Here is a tiny trained network, its code and every weight. The questions are about switching its units off for an input and a class, where a switched-off unit gives its printed mean instead of its output.

import numpy as np


def w(rows, s, z=0):
    codes = np.array(rows[::2]) - 128.0
    scale = np.full(codes.shape[1], s)
    scale[-1] = z or s
    return codes * scale


def norm(h):
    return h / np.sqrt((h * h).mean(-1, keepdims=True) + 1e-5)


def f(y):
    return y / 2 * (1 + np.tanh(0.7978845608 * (y + 0.044715 * y**3)))


def log_softmax(a):
    a = a - a.max(-1, keepdims=True)
    return a - np.log(np.exp(a).sum(-1, keepdims=True))


def net(x, mask):
    res = np.array(x, float).reshape(1, 8) / 4 @ E
    u = 0
    for l in range(4):
        y = f(norm(res) @ A[l][:, :-1].T + A[l][:, -1])
        res = res + np.where(mask[u : u + 7], y, B[l][:, -1]) @ B[l][:, :-1]
        u += 7
    return log_softmax(norm(res)[-1] @ U[:, :-1].T + U[:, -1])


A, B = {}, {}
E = w([
[150,72,138,76,176,3,141,114,214,209],'x0',
[196,40,70,102,36,164,115,147,146,143],'x1',
[141,126,148,153,149,136,118,139,134,127],'x2',
[136,67,52,186,187,87,161,117,68,110],'x3',
[106,41,195,17,180,151,126,141,79,10],'x4',
[92,122,109,155,134,108,145,234,226,88],'x5',
[185,207,67,11,150,128,136,194,112,132],'x6',
[128,131,128,125,129,127,129,130,129,129],'x7',
],0.0046)
A[0] = w([
[95,135,114,43,150,160,162,174,130,118,38],'L0N1',
[199,208,107,115,154,153,121,175,147,149,202],'L0N2',
[84,109,36,123,159,106,99,101,138,97,30],'L0N3',
[95,160,144,131,101,105,212,255,221,83,6],'L0N4',
[145,151,200,87,65,136,110,103,199,112,168],'L0N5',
[31,135,63,122,105,92,131,212,158,77,193],'L0N6',
[34,238,170,121,195,63,181,134,99,128,21],'L0N7',
],0.0056,0.002)
B[0] = w([
[76,132,119,167,135,59,118,169,122,87,168],'L0N1',
[76,166,99,161,156,63,175,128,41,99,229],'L0N2',
[163,145,164,170,211,172,183,160,165,73,123],'L0N3',
[67,32,123,119,177,102,20,107,94,169,250],'L0N4',
[152,251,159,198,169,101,167,254,168,140,226],'L0N5',
[160,114,112,123,165,194,20,82,73,156,251],'L0N6',
[187,8,153,140,43,203,241,201,74,210,241],'L0N7',
],0.0063,0.0024)
A[1] = w([
[190,188,207,41,116,136,81,8,48,195,106],'L1N1',
[160,69,182,151,120,29,169,125,215,146,36],'L1N2',
[27,208,169,83,92,205,145,234,187,127,112],'L1N3',
[1,72,141,164,80,96,116,80,223,123,42],'L1N4',
[232,82,95,86,33,149,81,193,162,149,5],'L1N5',
[150,90,239,22,135,145,133,120,106,9,106],'L1N6',
[17,138,201,211,113,134,140,21,184,93,38],'L1N7',
],0.0056,0.0021)
B[1] = w([
[95,76,131,151,182,129,2,110,129,194,193],'L1N1',
[151,122,150,72,135,192,184,54,140,132,195],'L1N2',
[213,158,165,149,178,125,108,110,137,128,201],'L1N3',
[80,137,175,94,130,103,51,93,54,107,163],'L1N4',
[127,121,140,141,121,152,163,207,78,150,147],'L1N5',
[66,162,93,183,80,103,159,170,178,157,253],'L1N6',
[141,153,160,108,92,120,137,177,63,84,174],'L1N7',
],0.0094,0.0038)
A[2] = w([
[121,169,98,180,113,232,130,108,92,52,6],'L2N1',
[215,109,133,58,186,2,167,126,111,154,229],'L2N2',
[73,112,138,75,144,158,127,147,162,41,16],'L2N3',
[167,91,86,172,172,77,155,151,109,81,124],'L2N4',
[93,41,54,158,156,149,169,91,86,74,247],'L2N5',
[122,132,106,171,145,96,34,149,93,54,136],'L2N6',
[87,146,137,172,124,46,158,101,176,77,186],'L2N7',
],0.0067,0.0016)
B[2] = w([
[90,109,129,7,182,253,121,99,224,123,190],'L2N1',
[95,125,112,79,146,184,119,102,141,43,233],'L2N2',
[12,129,116,148,40,93,98,127,158,201,140],'L2N3',
[206,186,157,164,99,96,134,50,90,120,165],'L2N4',
[238,199,177,133,155,45,108,141,142,176,253],'L2N5',
[102,130,182,157,134,120,94,63,134,167,202],'L2N6',
[108,221,51,130,96,101,244,119,145,136,146],'L2N7',
],0.0064,0.0047)
A[3] = w([
[75,86,92,24,147,72,166,120,169,102,126],'L3N1',
[219,69,95,79,70,171,83,143,190,87,71],'L3N2',
[95,81,162,177,150,161,137,186,111,171,251],'L3N3',
[161,95,150,136,84,177,175,61,177,155,232],'L3N4',
[142,235,50,73,154,66,150,125,70,77,97],'L3N5',
[107,209,82,196,94,142,132,30,118,156,113],'L3N6',
[109,191,106,174,134,255,107,142,53,82,49],'L3N7',
],0.0061,0.0024)
B[3] = w([
[65,142,113,192,107,220,127,107,160,151,187],'L3N1',
[106,63,157,106,158,125,202,119,96,196,145],'L3N2',
[216,11,14,188,86,58,178,109,51,119,253],'L3N3',
[84,169,145,56,126,155,177,180,166,20,214],'L3N4',
[103,156,197,127,130,112,93,136,84,49,200],'L3N5',
[54,126,121,161,79,48,128,223,221,66,211],'L3N6',
[104,38,93,2,138,100,178,74,187,124,209],'L3N7',
],0.006,0.0034)
U = w([
[111,35,97,194,202,91,16,81,105,206,159],'0',
[67,117,129,58,213,207,156,46,203,100,113],'1',
[223,71,126,120,65,121,255,219,39,176,125],'2',
[232,197,199,183,171,66,121,117,185,62,138],'3',
[45,176,80,186,43,32,170,193,179,139,3],'4',
[99,146,176,114,123,105,100,102,66,53,179],'5',
],0.0074,0.0029)

Each question gives the input, the list of numbers given to net, and the class t.
The units are the neurons (one row each of A and B). Each row of codes is followed by its name. A weight is (code - 128) times the scale printed after its matrix; where a second scale follows, it is the last column's (A, B and U).
mask holds one flag per neuron, layer by layer. A switched-off neuron (its flag False) gives its mean, the last column of its row in B, instead of its output. The means were averaged over made-up inputs and are rounded, as every weight is.
A unit's drop is (log p(t) with every unit on - log p(t) with that unit switched off) / (log p(t) with every unit on - log p(t) with every unit switched off).
The circuit of an input: a set's keep is (log p(t) with only the set's units on - log p(t) with every unit switched off) / (log p(t) with every unit on - log p(t) with every unit switched off). Starting from the 12 units with the biggest drops (on a tie, the unit counted first), units are removed one at a time, each time the one whose removal leaves the highest keep (on an exact tie, the one counted first), for as long as the keep stays at least 0.8.
circuit, biggest first: the units of the circuit, biggest drop first
unit that matters most: the unit with the biggest drop
k most important neurons: the k neurons with the biggest drops, biggest first
input [-6,-2,-6,-3,-6,8,6,8], class 0: circuit, biggest first => (L0N4, L0N6)
input [-6,0,-4,8,-7,4,1,-7], class 3: circuit, biggest first => (L2N5, L1N6, L2N4)
input [3,-2,2,-6,7,7,3,0], class 0: circuit, biggest first => (L0N4, L3N4)
input [6,1,8,8,7,-5,-4,3], class 3: unit that matters most => L2N5
input [-5,0,-1,4,-1,0,-7,-8], class 5: 2 most important neurons => (L1N7, L1N4)
input [-6,-7,-1,6,5,5,6,2], class 2: 2 most important neurons => (L0N7, L2N2)
input [-6,-2,1,5,3,-2,5,-6], class 1: 2 most important neurons => (L2N1, L0N4)
input [4,-4,5,8,4,6,-5,6], class 3: circuit, biggest first => (L2N5, L2N4)
input [-5,-2,0,-3,7,-6,-5,-1], class 4: circuit, biggest first => (L1N6, L0N6)
input [4,-2,-7,-8,-4,-2,1,5], class 3: 2 most important neurons => (L0N5, L1N3)
input [-8,-7,8,-3,-7,8,-2,2], class 0: circuit, biggest first => (L0N4, L3N4, L1N6)
input [5,-5,-3,7,0,-5,0,-3], class 3: circuit, biggest first => (L2N4, L0N4)
input [1,-2,3,8,3,-3,-8,0], class 3: circuit, biggest first => (L2N5, L1N1)
input [8,-1,3,8,-6,-2,-3,2], class 1: most important neuron => (L1N2)
input [2,-4,5,7,-6,3,-4,4], class 3: 4 most important neurons => (L1N6, L2N5, L0N5, L1N2)
input [-3,-2,-6,3,-3,5,-7,-7], class 5: circuit, biggest first => (L1N7, L1N4)
input [-8,-8,6,3,-4,3,-2,5], class 1: 2 most important neurons => (L2N1, L3N7)
input [-4,-3,-3,-5,1,-3,-4,6], class 3: circuit, biggest first => (L1N3, L0N5)
input [1,5,2,-6,0,-6,1,6], class 0: 3 most important neurons => (L1N1, L0N7, L2N5)
input [3,1,-4,4,-4,8,-5,-7], class 0: unit that matters most => L1N4
input [-7,0,8,-1,6,5,3,-7], class 1: 4 most important neurons => (L2N1, L0N6, L1N1, L1N3)
